Small tables with named rows and columns. After each table, cells are looked up by row and column.

fafo:
         gad  rinev  pozas  rutil  rari  nal  rofaru  mukab  sese  lozed
vukade   0.1    0.3    0.5    0.7   0.2  0.7     0.5    0.2   0.6    0.3
dogega   0.2    0.4    0.5    0.9   0.3  0.4     0.5    0.3   0.8    0.2
naz      0.1    0.1    0.7    0.8   0.1  0.5     0.3    0.4   0.7    0.2
buzik    0.2    0.3    0.6    0.8   0.3  0.5     0.4    0.4   0.8    0.4
ripifon  0.2    0.4    0.7    0.8   0.5  0.3     0.4    0.5   0.7    0.5
tezo     0.1    0.4    0.7    0.8   0.3  0.5     0.4    0.3   0.7    0.5
vozasin  0.1    0.3    0.6    0.7   0.4  0.4     0.2    0.4   0.8    0.3
kadekin  0.2    0.3    0.6    0.8   0.3  0.5     0.4    0.4   0.8    0.3
bos      0.2    0.4    0.7    0.9   0.2  0.4     0.5    0.4   0.8    0.3
zured    0.1    0.3    0.6    0.7   0.4  0.5     0.4    0.3   0.8    0.3

What is the sese of naz in fafo?
0.7
What is the rofaru of dogega in fafo?
0.5
What is the nal of dogega in fafo?
0.4
What is the gad of zured in fafo?
0.1
What is the sese of ripifon in fafo?
0.7
What is the gad of naz in fafo?
0.1
What is the rinev of buzik in fafo?
0.3
What is the lozed of naz in fafo?
0.2
What is the rari of vozasin in fafo?
0.4
What is the mukab of vozasin in fafo?
0.4
What is the rofaru of tezo in fafo?
0.4
What is the pozas of dogega in fafo?
0.5
What is the lozed of kadekin in fafo?
0.3
What is the lozed of bos in fafo?
0.3
What is the rari of kadekin in fafo?
0.3
What is the sese of zured in fafo?
0.8

kopi =
	mem	salifo	zuz	dol	til	mar	zodit	pul
vel	122	133	123	125	136	125	139	126
nuki	118	149	25	31	57	90	180	201
gotub	170	180	142	101	139	137	129	151
kis	114	102	148	107	136	84	144	121
fupebut	124	121	124	116	119	119	119	115

pul of fupebut = 115
zodit of nuki = 180
dol of fupebut = 116
zodit of kis = 144
til of vel = 136
til of kis = 136
Which row has the largest mem? gotub

sal =
	salunog	zefiz	nak	banuk	pov	riv	nopu
mefudas	-35.0	6.0	-6.7	10.5	-5.6	10.6	-4.0
sis	-3.3	15.4	-12.4	30.4	-32.5	-19.4	-20.4
voko	15.7	36.4	-16.9	57.4	-39.5	-7.0	-24.1
nudog	10.8	19.8	-6.9	-7.1	27.6	-2.6	-19.6
muzovo	-13.6	7.2	-15.3	-9.3	-39.2	-13.0	27.0
lup	14.1	11.2	0.9	-2.5	29.3	-24.4	-17.4
vevaso	14.2	25.0	-9.3	0.0	21.4	-13.3	-6.3
zafufu	15.8	40.5	-31.9	51.8	-31.3	-12.4	-9.1
limu	-56.1	23.0	-34.8	14.2	6.7	21.1	-29.6
torilit	-17.1	0.9	-26.4	16.8	1.0	10.5	3.7
gasat	13.2	-15.3	11.7	-12.6	-13.0	4.3	14.0
nogipab	-36.8	16.5	3.5	34.2	-26.8	-23.8	40.0
muliz	-7.4	-16.7	4.5	-25.3	35.3	11.8	11.6

riv of sis = -19.4
zefiz of voko = 36.4
nopu of mefudas = -4.0
zefiz of nudog = 19.8
zefiz of torilit = 0.9
salunog of zafufu = 15.8
nopu of nudog = -19.6
Which row has the largest salunog? zafufu

Table mivut
|  | lopin | kas | lupivas | bef | dul | lup | pizoke | vez | tof | tetegat |
|---|---|---|---|---|---|---|---|---|---|---|
| mag | 101 | 166 | 183 | 152 | 109 | 147 | 141 | 109 | 129 | 107 |
| sirasu | 162 | 149 | 146 | 157 | 154 | 175 | 144 | 118 | 150 | 133 |
| bev | 97 | 69 | 90 | 30 | 124 | 33 | 110 | 197 | 100 | 244 |
| por | 154 | 122 | 128 | 136 | 156 | 129 | 123 | 121 | 162 | 165 |
| ditobu | 49 | 33 | 31 | 93 | 201 | 54 | 7 | 63 | 68 | 248 |
| napepa | 145 | 123 | 110 | 115 | 150 | 144 | 142 | 166 | 115 | 166 |
| fenukup | 189 | 144 | 123 | 187 | 156 | 243 | 144 | 71 | 139 | 75 |

tof of ditobu is 68
lupivas of napepa is 110
lupivas of ditobu is 31
bef of napepa is 115
vez of bev is 197
lupivas of fenukup is 123
pizoke of sirasu is 144
lopin of napepa is 145
tetegat of mag is 107
dul of mag is 109
dul of bev is 124

